Below are the code and all the weights of a small trained network. Each question names an input and a target symbol and asks about switching units off, where a switched-off unit gives its printed mean instead of its output.

import numpy as np


def w(rows, s, z=0):
    codes = np.array(rows[::2]) - 128.0
    scale = np.full(codes.shape[1], s)
    scale[-1] = z or s
    return codes * scale


def f(y):
    return np.maximum(y, 0)


def softmax(a):
    e = np.exp(a - a.max(-1, keepdims=True))
    return e / e.sum(-1, keepdims=True)


def log_softmax(a):
    a = a - a.max(-1, keepdims=True)
    return a - np.log(np.exp(a).sum(-1, keepdims=True))


def net(x, mask):
    ids = ['βγδζθμτφψ'.index(c) for c in x.split()]
    T = len(ids)
    res = E[ids] + P[:T]
    q, k, v = (res @ M[0].T for M in (Q, K, V))
    z = softmax(np.where(np.tri(T) > 0, q @ k.T / 3**0.5, -1e9)) @ v
    res = res + np.where(mask[0], z, O[0][:, -1]) @ O[0][:, :-1]
    y = f(res @ A[0][:, :-1].T + A[0][:, -1])
    res = res + np.where(mask[1:13], y, B[0][:, -1]) @ B[0][:, :-1]
    return log_softmax(res[-1] @ U[:, :-1].T + U[:, -1])


Q, K, V, O, A, B = {}, {}, {}, {}, {}, {}
E = w([
[119,154,102,154,157],'β',
[155,115,96,61,125],'γ',
[143,155,115,90,194],'δ',
[229,74,107,237,183],'ζ',
[26,127,40,157,248],'θ',
[210,110,65,64,62],'μ',
[220,32,225,163,130],'τ',
[153,72,193,119,167],'φ',
[175,138,66,113,110],'ψ',
],0.017)
P = w([
[111,93,169,79,92],'0',
[143,218,138,174,130],'1',
[149,81,99,71,74],'2',
[145,227,136,170,124],'3',
[157,67,86,69,102],'4',
[146,232,137,170,120],'5',
[169,52,82,71,123],'6',
[149,236,141,168,114],'7',
[185,41,80,70,146],'8',
[157,242,142,168,112],'9',
[205,30,77,68,167],'10',
[157,245,142,165,106],'11',
[221,24,77,64,187],'12',
[157,251,145,164,98],'13',
],0.014)
Q[0] = w([
[108,2,191,37,117],'h0',
[66,244,252,162,19],'h0',
[208,96,104,196,70],'h0',
],0.012)
K[0] = w([
[116,6,85,197,183],'h0',
[97,228,161,199,79],'h0',
[92,107,121,116,124],'h0',
],0.015)
V[0] = w([
[116,104,66,117,157],'h0',
[118,148,101,107,141],'h0',
[59,145,108,3,110],'h0',
],0.013)
O[0] = w([
[117,199,154,79,2,196],'h0',
[152,215,143,82,196,126],'h0',
[211,120,120,107,181,3],'h0',
],0.0087,0.0046)
A[0] = w([
[59,96,68,105,125,91],'n0',
[131,37,148,32,165,238],'n1',
[187,75,135,133,33,223],'n2',
[193,114,116,213,62,95],'n3',
[104,90,47,106,88,49],'n4',
[182,67,206,107,149,255],'n5',
[184,176,149,6,110,223],'n6',
[182,152,148,130,77,252],'n7',
[164,30,65,106,115,57],'n8',
[55,170,61,186,198,103],'n9',
[157,79,8,81,129,74],'n10',
[200,156,138,139,222,41],'n11',
],0.012,0.0059)
B[0] = w([
[122,77,203,83,154,153],'n0',
[200,142,83,167,134,200],'n1',
[170,141,173,72,159,249],'n2',
[166,105,104,109,102,209],'n3',
[107,92,81,252,33,163],'n4',
[77,181,113,129,67,212],'n5',
[126,50,134,156,148,238],'n6',
[53,95,79,129,138,224],'n7',
[54,190,141,152,244,190],'n8',
[179,180,131,88,117,170],'n9',
[136,210,184,107,103,192],'n10',
[148,69,175,148,145,184],'n11',
],0.011,0.015)
U = w([
[127,131,12,135,142,243],'β',
[134,113,205,119,217,2],'γ',
[205,128,101,163,119,53],'δ',
[163,127,193,92,80,195],'ζ',
[172,92,86,11,140,102],'θ',
[167,153,152,76,170,106],'μ',
[83,151,178,217,183,97],'τ',
[149,186,73,171,132,105],'φ',
[89,94,81,125,202,245],'ψ',
],0.012,0.0032)

Each question gives the input, a string of symbols that net reads in full, and the target symbol t.
The units are the heads (3 rows each of Q, K, V and O) and the neurons (one row each of A and B). Each row of codes is followed by its name. A weight is (code - 128) times the scale printed after its matrix; where a second scale follows, it is the last column's (O, A, B and U).
mask holds one flag per unit, heads first, then neurons. A switched-off unit (its flag False) gives its mean, the last column of its rows in O or B, instead of its output. The means were averaged over made-up inputs and are rounded, as every weight is.
A unit's drop is (log p(t) with every unit on - log p(t) with that unit switched off) / (log p(t) with every unit on - log p(t) with every unit switched off).
The circuit of an input: a set's keep is (log p(t) with only the set's units on - log p(t) with every unit switched off) / (log p(t) with every unit on - log p(t) with every unit switched off). Starting from the 12 units with the biggest drops (on a tie, the unit counted first), units are removed one at a time, each time the one whose removal leaves the highest keep (on an exact tie, the one counted first), for as long as the keep stays at least 0.8.
units of the circuit, in order: the units of the circuit, biggest drop first
most important unit: the unit with the biggest drop
top k neurons: the k neurons with the biggest drops, biggest first
input μ γ τ φ θ, target τ: units of the circuit, in order	(n4 n3 n10)
input β γ μ ζ ψ β θ μ β ζ τ θ ζ, target τ: units of the circuit, in order	(n8 h0)
input γ β φ ζ θ, target φ: units of the circuit, in order	(n4 n10 n9)
input φ τ γ, target φ: most important unit	n1
input ζ φ γ, target ζ: units of the circuit, in order	(h0 n0)
input ζ τ θ θ β, target θ: top 3 neurons	(n8 n5 n4)
input ζ ψ δ ζ δ τ θ μ μ ψ ζ, target μ: units of the circuit, in order	(n2 n8 h0 n6)
input μ φ φ γ ζ ζ φ β μ, target φ: units of the circuit, in order	(n4 n10 n8)
input μ ζ β τ φ ζ β γ θ δ, target γ: units of the circuit, in order	(h0 n11)
input ζ β δ δ τ θ γ, target τ: units of the circuit, in order	(n8 h0 n10)
input ζ γ ζ ζ, target δ: top 2 neurons	(n8 n11)
input ζ τ ζ β ψ γ τ φ θ τ ζ, target θ: units of the circuit, in order	(h0 n2 n3)
input τ δ μ ζ φ ζ β ζ ζ ζ ζ τ τ, target ζ: top 3 neurons	(n2 n5 n6)
input φ ζ β φ φ τ ζ, target φ: top 2 neurons	(n8 n6)
input τ θ φ θ τ β θ δ, target γ: units of the circuit, in order	(h0 n5)
input ζ γ θ ζ β θ ζ ψ, target β: top 4 neurons	(n2 n10 n8 n0)
input τ τ δ, target τ: units of the circuit, in order	(h0 n8 n3 n10)
input φ θ ψ ψ μ δ ζ τ φ τ τ φ β, target τ: most important unit	n4
input τ φ τ φ μ ζ μ ζ ζ, target μ: top 4 neurons	(n2 n8 n10 n4)
input β ζ μ ζ τ δ τ θ ζ θ φ φ μ, target φ: most important unit	n4
input δ ψ γ φ τ τ ζ ζ γ, target ζ: top 2 neurons	(n0 n4)
input ζ θ φ τ γ δ γ μ ψ, target γ: top 2 neurons	(n8 n6)
